Here is a tiny trained network, its code and every weight. The questions are about switching its units off for an input and a target symbol, where a switched-off unit gives its printed mean instead of its output.

import numpy as np


def w(rows, s, z=0):
    codes = np.array(rows[::2]) - 128.0
    scale = np.full(codes.shape[1], s)
    scale[-1] = z or s
    return codes * scale


def f(y):
    return np.maximum(y, 0)


def softmax(a):
    e = np.exp(a - a.max(-1, keepdims=True))
    return e / e.sum(-1, keepdims=True)


def log_softmax(a):
    a = a - a.max(-1, keepdims=True)
    return a - np.log(np.exp(a).sum(-1, keepdims=True))


def net(x, mask):
    ids = ['αδθξπτω'.index(c) for c in x.split()]
    T = len(ids)
    res = E[ids] + P[:T]
    q, k, v = (res @ M[0].T for M in (Q, K, V))
    z = softmax(np.where(np.tri(T) > 0, q @ k.T / 3**0.5, -1e9)) @ v
    res = res + np.where(mask[0], z, O[0][:, -1]) @ O[0][:, :-1]
    y = f(res @ A[0][:, :-1].T + A[0][:, -1])
    res = res + np.where(mask[1:9], y, B[0][:, -1]) @ B[0][:, :-1]
    return log_softmax(res[-1] @ U[:, :-1].T + U[:, -1])


Q, K, V, O, A, B = {}, {}, {}, {}, {}, {}
E = w([
[183,155,166],'α',
[127,189,50],'δ',
[150,92,164],'θ',
[136,192,37],'ξ',
[163,107,150],'π',
[6,142,65],'τ',
[156,102,159],'ω',
],0.015)
P = w([
[136,193,247],'0',
[139,85,218],'1',
[146,134,193],'2',
[155,134,185],'3',
[159,142,168],'4',
[164,139,162],'5',
[172,139,153],'6',
[177,135,149],'7',
[184,127,146],'8',
[186,122,142],'9',
[194,111,143],'10',
],0.011)
Q[0] = w([
[254,82,148],'h1',
[112,70,231],'h1',
[126,210,60],'h1',
],0.013)
K[0] = w([
[193,188,169],'h1',
[130,121,15],'h1',
[111,252,138],'h1',
],0.012)
V[0] = w([
[61,238,254],'h1',
[28,243,88],'h1',
[131,190,32],'h1',
],0.0061)
O[0] = w([
[153,1,102,253],'h1',
[87,103,141,118],'h1',
[111,157,175,97],'h1',
],0.012,0.0059)
A[0] = w([
[139,60,131,8],'n1',
[204,132,156,41],'n2',
[64,95,47,4],'n3',
[112,82,229,161],'n4',
[188,175,98,40],'n5',
[137,246,81,203],'n6',
[176,141,122,3],'n7',
[206,125,154,170],'n8',
],0.014,0.0061)
B[0] = w([
[105,250,128,155],'n1',
[73,71,122,183],'n2',
[228,132,219,156],'n3',
[101,155,78,196],'n4',
[81,56,124,151],'n5',
[38,152,140,153],'n6',
[199,5,111,133],'n7',
[120,148,180,255],'n8',
],0.012,0.01)
U = w([
[7,218,155,255],'α',
[199,180,214,119],'δ',
[124,100,153,67],'θ',
[134,94,128,49],'ξ',
[109,147,114,80],'π',
[113,122,86,93],'τ',
[71,164,93,115],'ω',
],0.012,0.0077)

Each question gives the input, a string of symbols that net reads in full, and the target symbol t.
The units are the heads (3 rows each of Q, K, V and O) and the neurons (one row each of A and B). Each row of codes is followed by its name. A weight is (code - 128) times the scale printed after its matrix; where a second scale follows, it is the last column's (O, A, B and U).
mask holds one flag per unit, heads first, then neurons. A switched-off unit (its flag False) gives its mean, the last column of its rows in O or B, instead of its output. The means were averaged over made-up inputs and are rounded, as every weight is.
A unit's drop is (log p(t) with every unit on - log p(t) with that unit switched off) / (log p(t) with every unit on - log p(t) with every unit switched off).
The circuit of an input: a set's keep is (log p(t) with only the set's units on - log p(t) with every unit switched off) / (log p(t) with every unit on - log p(t) with every unit switched off). Starting from all 9 units, units are removed one at a time, each time the one whose removal leaves the highest keep (on an exact tie, the one counted first), for as long as the keep stays at least 0.8.
units of the circuit, in order: the units of the circuit, biggest drop first
most important unit: the unit with the biggest drop
top k neurons: the k neurons with the biggest drops, biggest first
drop when u is switched off: that unit's drop, to one decimal
input ξ δ δ δ π, target α: most important unit	n4
input ω π ω α π τ ξ α α, target θ: units of the circuit, in order	[n2, h1, n5, n7]
input ω ξ ξ δ α, target α: top 3 neurons	[n3, n4, n2]
input π τ τ ξ τ α π θ, target α: top 2 neurons	[n3, n4]
input ω α θ, target α: top 3 neurons	[n1, n4, n3]
input α τ ξ ω ξ δ θ π π τ δ, target δ: top 2 neurons	[n3, n1]
input π ξ ξ α, target α: top 4 neurons	[n4, n3, n2, n8]
input α α ξ π δ ξ δ π τ ξ, target δ: drop when n1 is switched off	0.2
input α π ξ ξ ω, target α: drop when n6 is switched off	-0.2
input ξ τ δ ξ θ π, target α: drop when n4 is switched off	0.3
